Below are the code and all the weights of a small trained network. Each question names an input and a class and asks about switching units off, where a switched-off unit gives its printed mean instead of its output.

import numpy as np


def w(rows, s, z=0):
    codes = np.array(rows[::2]) - 128.0
    scale = np.full(codes.shape[1], s)
    scale[-1] = z or s
    return codes * scale


def f(y):
    return y / 2 * (1 + np.tanh(0.7978845608 * (y + 0.044715 * y**3)))


def log_softmax(a):
    a = a - a.max(-1, keepdims=True)
    return a - np.log(np.exp(a).sum(-1, keepdims=True))


def net(x, mask):
    res = np.array(x, float).reshape(1, 4) / 4 @ E
    y = f(res @ A[0][:, :-1].T + A[0][:, -1])
    res = res + np.where(mask, y, B[0][:, -1]) @ B[0][:, :-1]
    return log_softmax(res[-1] @ U[:, :-1].T + U[:, -1])


A, B = {}, {}
E = w([
[20,13,147,129,107,32],'x0',
[22,202,56,121,140,162],'x1',
[144,2,17,121,120,198],'x2',
[76,83,216,120,125,239],'x3',
],0.0061)
A[0] = w([
[166,157,59,124,116,32,35],'n0',
[101,204,254,130,125,77,51],'n1',
[89,107,211,140,117,201,54],'n2',
[77,77,131,142,123,74,52],'n3',
[106,200,178,137,129,93,85],'n4',
[15,188,88,124,106,143,58],'n5',
[194,200,141,118,138,194,61],'n6',
[46,168,86,141,140,144,61],'n7',
[97,114,136,139,122,104,43],'n8',
[158,150,86,110,123,58,87],'n9',
[138,138,129,144,114,136,42],'n10',
[119,129,118,145,140,129,57],'n11',
[182,175,126,148,113,179,26],'n12',
[83,96,142,105,119,84,138],'n13',
[190,167,118,115,142,189,54],'n14',
[206,78,172,156,122,96,56],'n15',
[83,88,138,111,131,86,51],'n16',
[110,154,181,116,126,111,62],'n17',
[137,42,19,123,122,191,2],'n18',
[97,105,177,125,127,190,48],'n19',
[148,143,96,139,129,69,87],'n20',
[43,173,85,123,140,153,32],'n21',
[143,119,144,134,128,119,148],'n22',
[150,140,67,133,134,56,54],'n23',
[101,177,185,130,135,79,25],'n24',
[152,46,85,134,128,160,62],'n25',
[218,63,225,109,122,93,32],'n26',
[38,64,169,137,130,52,50],'n27',
[78,108,237,110,127,225,52],'n28',
],0.016,0.0092)
B[0] = w([
[47,157,118,179,187,97,194],'n0',
[105,16,124,49,91,152,237],'n1',
[47,157,128,165,176,98,186],'n2',
[141,188,115,144,68,131,181],'n3',
[116,26,113,103,106,125,195],'n4',
[216,165,146,85,200,138,195],'n5',
[149,187,133,160,27,142,228],'n6',
[188,162,157,83,171,103,175],'n7',
[118,207,63,81,90,59,124],'n8',
[57,165,123,167,179,151,180],'n9',
[107,176,66,24,68,3,111],'n10',
[122,156,91,87,135,80,110],'n11',
[141,179,90,120,57,91,173],'n12',
[157,142,126,176,73,152,195],'n13',
[149,173,132,141,47,128,196],'n14',
[184,179,123,74,198,113,193],'n15',
[131,185,114,121,70,106,159],'n16',
[106,101,120,60,114,107,146],'n17',
[93,9,127,37,91,125,254],'n18',
[58,168,102,132,146,56,159],'n19',
[75,142,142,155,151,110,163],'n20',
[177,196,96,77,193,115,171],'n21',
[143,129,132,136,144,152,151],'n22',
[47,158,155,148,154,111,174],'n23',
[89,87,118,40,92,105,163],'n24',
[92,63,127,48,102,137,214],'n25',
[229,185,133,60,217,115,219],'n26',
[146,174,132,174,24,147,220],'n27',
[35,160,126,202,195,121,217],'n28',
],0.041,0.0085)
U = w([
[104,117,138,68,114,150,157],'0',
[146,217,131,139,62,145,122],'1',
[62,188,146,149,178,114,129],'2',
[193,201,152,73,190,134,91],'3',
[186,77,214,235,160,254,254],'4',
[188,104,68,184,146,60,42],'5',
],0.0086,0.0083)

Each question gives the input, the list of numbers given to net, and the class t.
The units are the neurons (one row each of A and B). Each row of codes is followed by its name. A weight is (code - 128) times the scale printed after its matrix; where a second scale follows, it is the last column's (A, B and U).
mask holds one flag per neuron, in row order. A switched-off neuron (its flag False) gives its mean, the last column of its row in B, instead of its output. The means were averaged over made-up inputs and are rounded, as every weight is.
A unit's drop is (log p(t) with every unit on - log p(t) with that unit switched off) / (log p(t) with every unit on - log p(t) with every unit switched off).
The circuit of an input: a set's keep is (log p(t) with only the set's units on - log p(t) with every unit switched off) / (log p(t) with every unit on - log p(t) with every unit switched off). Starting from the 12 units with the biggest drops (on a tie, the unit counted first), units are removed one at a time, each time the one whose removal leaves the highest keep (on an exact tie, the one counted first), for as long as the keep stays at least 0.8.
units of the circuit, in order: the units of the circuit, biggest drop first
top k neurons: the k neurons with the biggest drops, biggest first
drop when u is switched off: that unit's drop, to one decimal
input [-7,8,1,6], class 3: top 2 neurons => n5; n21
input [6,5,-4,-1], class 1: units of the circuit, in order => n27
input [6,7,1,0], class 3: top 3 neurons => n5; n7; n21
input [-8,-3,-8,-7], class 0: top 4 neurons => n1; n4; n24; n27
input [3,-8,7,1], class 3: top 2 neurons => n26; n15
input [5,-8,-3,-7], class 3: top 4 neurons => n26; n15; n28; n2
input [-8,0,-4,7], class 1: top 2 neurons => n6; n14
input [6,6,4,0], class 1: top 2 neurons => n27; n26
input [-4,-7,6,-8], class 2: drop when n0 is switched off => 0.3
input [3,-1,6,-8], class 2: drop when n0 is switched off => 0.3
input [-3,-4,1,1], class 3: drop when n13 is switched off => 0.1
input [3,-2,-4,7], class 2: drop when n28 is switched off => 0.3
